Below is a small trained network, with its code and all its weights. Each question gives an input and a class and asks what happens when units are switched off, that is, made to give their printed mean instead of their output.

import numpy as np


def w(rows, s, z=0):
    codes = np.array(rows[::2]) - 128.0
    scale = np.full(codes.shape[1], s)
    scale[-1] = z or s
    return codes * scale


def norm(h):
    return h / np.sqrt((h * h).mean(-1, keepdims=True) + 1e-5)


def f(y):
    return y / 2 * (1 + np.tanh(0.7978845608 * (y + 0.044715 * y**3)))


def log_softmax(a):
    a = a - a.max(-1, keepdims=True)
    return a - np.log(np.exp(a).sum(-1, keepdims=True))


def net(x, mask):
    res = np.array(x, float).reshape(1, 8) / 4 @ E
    u = 0
    for l in range(4):
        y = f(norm(res) @ A[l][:, :-1].T + A[l][:, -1])
        res = res + np.where(mask[u : u + 7], y, B[l][:, -1]) @ B[l][:, :-1]
        u += 7
    return log_softmax(norm(res)[-1] @ U[:, :-1].T + U[:, -1])


A, B = {}, {}
E = w([
[135,67,112,159,254,119,135,132,113,108],'x0',
[130,130,128,129,129,127,126,131,131,129],'x1',
[113,118,161,179,148,173,85,66,214,225],'x2',
[129,126,124,123,128,128,129,126,131,126],'x3',
[127,128,123,128,127,127,129,126,131,126],'x4',
[131,128,129,129,128,127,126,130,126,127],'x5',
[128,125,130,131,127,130,128,126,127,129],'x6',
[235,141,129,156,129,168,212,163,134,139],'x7',
],0.0037)
A[0] = w([
[129,133,121,131,129,127,128,128,126,130,127],'0.n0',
[133,29,105,118,239,96,124,153,8,6,26],'0.n1',
[88,99,105,126,177,100,83,120,67,79,6],'0.n2',
[33,136,106,88,105,40,77,148,31,49,28],'0.n3',
[97,247,147,58,2,39,154,213,64,82,41],'0.n4',
[19,135,77,84,106,14,68,143,13,35,67],'0.n5',
[125,134,150,131,136,127,124,127,122,125,122],'0.n6',
],0.0025,0.002)
B[0] = w([
[128,127,133,128,128,129,128,129,128,127,127],'0.n0',
[94,191,121,108,141,32,178,207,195,182,217],'0.n1',
[103,90,163,108,145,116,131,149,205,166,119],'0.n2',
[133,70,193,57,130,162,140,114,234,166,192],'0.n3',
[177,42,105,121,129,255,92,72,87,94,216],'0.n4',
[127,66,204,38,127,152,150,122,238,146,250],'0.n5',
[128,124,117,128,132,125,126,126,132,130,126],'0.n6',
],0.003,0.0018)
A[1] = w([
[179,124,124,119,134,130,177,170,83,82,73],'1.n0',
[129,128,141,128,130,128,130,131,128,129,126],'1.n1',
[129,129,133,127,129,127,128,128,127,128,126],'1.n2',
[128,128,131,130,128,129,127,128,127,125,129],'1.n3',
[126,129,99,128,128,131,127,122,130,123,130],'1.n4',
[94,184,102,70,32,84,157,174,99,79,18],'1.n5',
[33,93,205,111,124,146,66,75,252,205,9],'1.n6',
],0.0028,0.0014)
B[1] = w([
[117,182,94,176,131,110,118,135,91,122,132],'1.n0',
[128,130,116,126,129,126,130,127,130,126,129],'1.n1',
[128,127,123,128,128,127,128,128,129,128,128],'1.n2',
[126,127,124,128,126,128,132,126,126,130,128],'1.n3',
[127,128,147,134,127,132,128,130,124,128,126],'1.n4',
[128,54,146,156,160,203,75,82,113,155,124],'1.n5',
[166,177,65,155,119,79,123,176,5,75,254],'1.n6',
],0.003,0.0035)
A[2] = w([
[14,145,183,81,4,128,44,97,105,134,115],'2.n0',
[107,219,134,168,39,153,65,64,164,223,71],'2.n1',
[245,95,181,71,113,171,244,204,147,61,1],'2.n2',
[95,114,179,89,82,131,123,141,140,106,87],'2.n3',
[29,52,85,123,250,71,50,80,129,66,54],'2.n4',
[211,159,161,183,107,179,172,106,241,202,49],'2.n5',
[84,84,118,215,251,105,95,106,166,193,31],'2.n6',
],0.003,0.002)
B[2] = w([
[201,147,29,134,217,106,129,72,188,87,250],'2.n0',
[95,183,122,140,125,67,153,165,163,141,234],'2.n1',
[93,188,107,213,128,110,57,89,108,155,189],'2.n2',
[160,97,101,92,143,145,147,119,144,115,131],'2.n3',
[75,125,231,128,1,144,109,153,89,209,226],'2.n4',
[73,102,182,10,112,149,190,163,158,138,191],'2.n5',
[134,100,122,101,84,168,77,74,81,68,195],'2.n6',
],0.0038,0.0026)
A[3] = w([
[128,128,128,128,129,128,128,128,127,127,129],'3.n0',
[155,159,83,156,31,170,126,124,72,98,3],'3.n1',
[167,109,150,177,174,192,151,114,154,174,45],'3.n2',
[90,112,151,72,2,166,60,81,148,103,92],'3.n3',
[177,65,170,138,200,183,162,129,140,140,82],'3.n4',
[163,151,90,91,134,115,204,159,185,111,45],'3.n5',
[179,153,90,163,41,185,147,118,111,129,35],'3.n6',
],0.0044,0.0016)
B[3] = w([
[129,128,127,129,126,128,128,127,130,130,128],'3.n0',
[131,149,192,57,131,102,4,139,120,98,163],'3.n1',
[125,68,90,39,120,135,136,100,143,76,147],'3.n2',
[187,84,81,201,215,183,218,112,97,121,251],'3.n3',
[157,148,34,74,83,129,97,74,142,37,157],'3.n4',
[86,62,176,211,132,180,113,81,88,164,167],'3.n5',
[55,113,209,84,115,86,77,197,106,123,175],'3.n6',
],0.0035,0.0025)
U = w([
[195,58,55,50,156,201,145,51,172,51,254],'0',
[173,193,207,109,56,165,44,196,37,82,137],'1',
[113,254,37,202,136,42,59,63,193,160,117],'2',
[109,182,195,123,54,186,223,157,211,219,100],'3',
[28,65,179,55,162,28,151,218,159,139,93],'4',
[190,172,74,243,208,78,215,202,74,90,61],'5',
[63,65,165,239,146,159,53,69,24,196,64],'6',
],0.0083,0.0016)

Each question gives the input, the list of numbers given to net, and the class t.
The units are the neurons (one row each of A and B). Each row of codes is followed by its name. A weight is (code - 128) times the scale printed after its matrix; where a second scale follows, it is the last column's (A, B and U).
mask holds one flag per neuron, layer by layer. A switched-off neuron (its flag False) gives its mean, the last column of its row in B, instead of its output. The means were averaged over made-up inputs and are rounded, as every weight is.
A unit's drop is (log p(t) with every unit on - log p(t) with that unit switched off) / (log p(t) with every unit on - log p(t) with every unit switched off).
The circuit of an input: a set's keep is (log p(t) with only the set's units on - log p(t) with every unit switched off) / (log p(t) with every unit on - log p(t) with every unit switched off). Starting from the 12 units with the biggest drops (on a tie, the unit counted first), units are removed one at a time, each time the one whose removal leaves the highest keep (on an exact tie, the one counted first), for as long as the keep stays at least 0.8.
units of the circuit, in order: the units of the circuit, biggest drop first
most important unit: the unit with the biggest drop
top k neurons: the k neurons with the biggest drops, biggest first
k most important neurons of layer l: the k neurons of layer l with the biggest drops, biggest first
drop of u: that unit's drop, to one decimal
input [7,-5,2,8,-5,-5,-5,5], class 0: most important unit => 1.n6
input [0,7,0,0,0,6,3,5], class 1: units of the circuit, in order => (3.n3 3.n6)
input [2,5,7,4,-7,-8,-2,8], class 0: top 2 neurons => (3.n4 3.n2)
input [0,8,-4,-8,8,-3,-7,1], class 1: units of the circuit, in order => (2.n0 3.n1)
input [1,-3,-4,7,2,1,-5,0], class 4: top 4 neurons => (0.n1 2.n0 2.n6 3.n3)
input [0,-4,-3,-5,-3,6,7,7], class 1: top 2 neurons => (2.n0 3.n1)
input [0,-7,-7,0,6,-7,-7,3], class 1: units of the circuit, in order => (2.n0 3.n1 2.n2)
input [-8,-2,8,7,5,-7,0,-2], class 2: units of the circuit, in order => (2.n0 1.n6)
input [-1,-5,-6,1,5,-5,5,7], class 1: top 2 neurons => (3.n1 2.n0)
input [0,2,-2,3,-1,-7,-5,1], class 1: 4 most important neurons of layer 3 => (3.n1 3.n3 3.n6 3.n5)
input [-7,-6,2,-1,-2,2,7,-1], class 2: top 2 neurons => (2.n0 2.n1)
input [-7,8,1,7,-3,-5,0,-2], class 2: top 3 neurons => (2.n0 2.n1 2.n6)
input [2,-5,1,8,-7,-4,-7,3], class 0: top 2 neurons => (1.n6 2.n1)
input [-6,-3,0,-3,5,-4,-7,-6], class 0: most important unit => 0.n4
input [5,6,1,-2,-7,-1,7,3], class 0: top 2 neurons => (1.n6 3.n4)
input [-1,-3,-2,2,1,0,-1,0], class 0: drop of 0.n4 => 0.2
input [-6,6,-1,-8,1,2,-8,5], class 1: drop of 3.n1 => 0.2
input [-5,-4,6,2,3,-3,3,-2], class 2: drop of 3.n3 => 0.0
input [-6,-3,0,-7,0,-3,-6,4], class 1: 2 most important neurons of layer 3 => (3.n1 3.n6)
input [-6,0,-2,-3,-1,3,-6,8], class 1: most important unit => 3.n1
